Here is a tiny trained network, its code and every weight. The questions are about switching its units off for an input and a class, where a switched-off unit gives its printed mean instead of its output.

import numpy as np


def w(rows, s, z=0):
    codes = np.array(rows[::2]) - 128.0
    scale = np.full(codes.shape[1], s)
    scale[-1] = z or s
    return codes * scale


def f(y):
    return y / 2 * (1 + np.tanh(0.7978845608 * (y + 0.044715 * y**3)))


def log_softmax(a):
    a = a - a.max(-1, keepdims=True)
    return a - np.log(np.exp(a).sum(-1, keepdims=True))


def net(x, mask):
    res = np.array(x, float).reshape(1, 8) / 4 @ E
    y = f(res @ A[0][:, :-1].T + A[0][:, -1])
    res = res + np.where(mask, y, B[0][:, -1]) @ B[0][:, :-1]
    return log_softmax(res[-1] @ U[:, :-1].T + U[:, -1])


A, B = {}, {}
E = w([
[129,127,127,130,125,126],'x0',
[127,134,129,126,130,129],'x1',
[176,113,254,159,96,197],'x2',
[128,126,127,128,123,126],'x3',
[129,132,129,127,131,130],'x4',
[128,132,130,127,127,132],'x5',
[19,132,160,118,68,151],'x6',
[147,96,159,4,146,139],'x7',
],0.0075)
A[0] = w([
[87,124,116,72,111,125,137],'n0',
[189,126,142,194,110,131,146],'n1',
[127,129,129,128,129,128,131],'n2',
[137,124,135,142,122,128,120],'n3',
[136,124,245,110,94,161,22],'n4',
[131,108,246,115,96,161,196],'n5',
[54,146,67,224,108,129,44],'n6',
[131,127,136,136,125,123,118],'n7',
[175,126,126,80,125,166,193],'n8',
[128,128,124,127,128,131,142],'n9',
[50,144,182,166,97,146,254],'n10',
[111,125,128,144,123,132,109],'n11',
[117,132,112,105,119,130,157],'n12',
[110,134,115,96,116,129,148],'n13',
[133,127,137,135,124,121,121],'n14',
[124,129,127,130,125,131,115],'n15',
[128,125,131,132,125,129,108],'n16',
[125,135,111,113,122,132,160],'n17',
[116,123,151,137,118,129,112],'n18',
[218,121,156,217,118,136,146],'n19',
[58,153,98,230,114,124,205],'n20',
[67,114,103,46,102,123,131],'n21',
[90,132,152,154,98,136,90],'n22',
[125,128,122,131,136,121,111],'n23',
[123,126,128,133,131,123,107],'n24',
[229,127,79,97,182,108,161],'n25',
],0.013,0.0075)
B[0] = w([
[125,108,181,154,129,115,162],'n0',
[109,116,195,176,137,144,176],'n1',
[133,128,129,132,129,125,129],'n2',
[129,132,135,141,130,134,128],'n3',
[142,116,79,2,130,65,172],'n4',
[150,177,41,172,121,196,225],'n5',
[139,92,116,16,127,84,193],'n6',
[126,128,128,134,130,135,126],'n7',
[97,124,113,121,129,79,175],'n8',
[129,126,129,128,127,125,133],'n9',
[128,89,167,72,134,68,238],'n10',
[132,133,115,125,130,139,128],'n11',
[127,114,148,130,124,118,147],'n12',
[129,113,154,139,134,117,147],'n13',
[124,130,129,134,130,134,126],'n14',
[130,131,123,129,130,130,124],'n15',
[125,132,124,130,129,133,122],'n16',
[127,115,140,127,129,118,145],'n17',
[133,140,109,126,135,135,130],'n18',
[91,108,221,207,132,141,199],'n19',
[145,180,24,156,122,181,249],'n20',
[113,97,206,162,135,114,182],'n21',
[141,145,100,148,137,146,145],'n22',
[127,122,117,119,123,134,125],'n23',
[122,126,118,123,128,136,123],'n24',
[147,145,18,68,112,143,215],'n25',
],0.023,0.011)
U = w([
[150,192,78,154,115,207,4],'0',
[130,93,127,58,138,44,224],'1',
[78,96,255,201,142,129,168],'2',
],0.0075,0.0018)

Each question gives the input, the list of numbers given to net, and the class t.
The units are the neurons (one row each of A and B). Each row of codes is followed by its name. A weight is (code - 128) times the scale printed after its matrix; where a second scale follows, it is the last column's (A, B and U).
mask holds one flag per neuron, in row order. A switched-off neuron (its flag False) gives its mean, the last column of its row in B, instead of its output. The means were averaged over made-up inputs and are rounded, as every weight is.
A unit's drop is (log p(t) with every unit on - log p(t) with that unit switched off) / (log p(t) with every unit on - log p(t) with every unit switched off).
The circuit of an input: a set's keep is (log p(t) with only the set's units on - log p(t) with every unit switched off) / (log p(t) with every unit on - log p(t) with every unit switched off). Starting from the 12 units with the biggest drops (on a tie, the unit counted first), units are removed one at a time, each time the one whose removal leaves the highest keep (on an exact tie, the one counted first), for as long as the keep stays at least 0.8.
circuit, biggest first: the units of the circuit, biggest drop first
k most important neurons: the k neurons with the biggest drops, biggest first
drop when u is switched off: that unit's drop, to one decimal
input [-7,-4,5,2,7,-7,-5,-1], class 2: 3 most important neurons	[n19 n20 n1]
input [5,4,5,-3,-3,1,-6,7], class 0: circuit, biggest first	[n5]
input [-6,-8,1,3,-2,2,-3,7], class 0: 2 most important neurons	[n10 n6]
input [-3,8,8,-1,-3,8,0,-2], class 2: 4 most important neurons	[n19 n25 n20 n1]
input [-6,6,4,3,-6,-7,-3,7], class 0: 3 most important neurons	[n5 n10 n6]
input [0,7,5,4,0,-8,-1,8], class 0: 4 most important neurons	[n5 n10 n6 n21]
input [6,1,4,-4,-2,3,0,-5], class 2: 3 most important neurons	[n19 n25 n1]
input [-4,1,-7,-1,7,-5,-6,-1], class 0: 3 most important neurons	[n10 n6 n25]
input [6,-8,7,-1,-1,-3,-2,8], class 0: 3 most important neurons	[n5 n10 n6]
input [-4,0,-4,2,8,-3,3,-8], class 1: 2 most important neurons	[n6 n5]
input [3,-1,-4,4,-8,4,7,1], class 2: 3 most important neurons	[n21 n25 n4]
input [-8,-5,2,-1,-3,-6,-4,8], class 0: 4 most important neurons	[n10 n5 n6 n25]
input [4,-5,4,-7,-2,6,-4,8], class 0: 3 most important neurons	[n5 n10 n6]
input [-8,8,0,-6,6,2,8,-3], class 1: circuit, biggest first	[n10]
input [-2,8,-1,1,4,4,5,-7], class 1: drop when n10 is switched off	2.2
input [5,4,-7,6,3,1,6,-8], class 1: drop when n6 is switched off	6.1
input [-4,-5,1,-3,-6,-2,-8,-8], class 2: drop when n5 is switched off	0.6
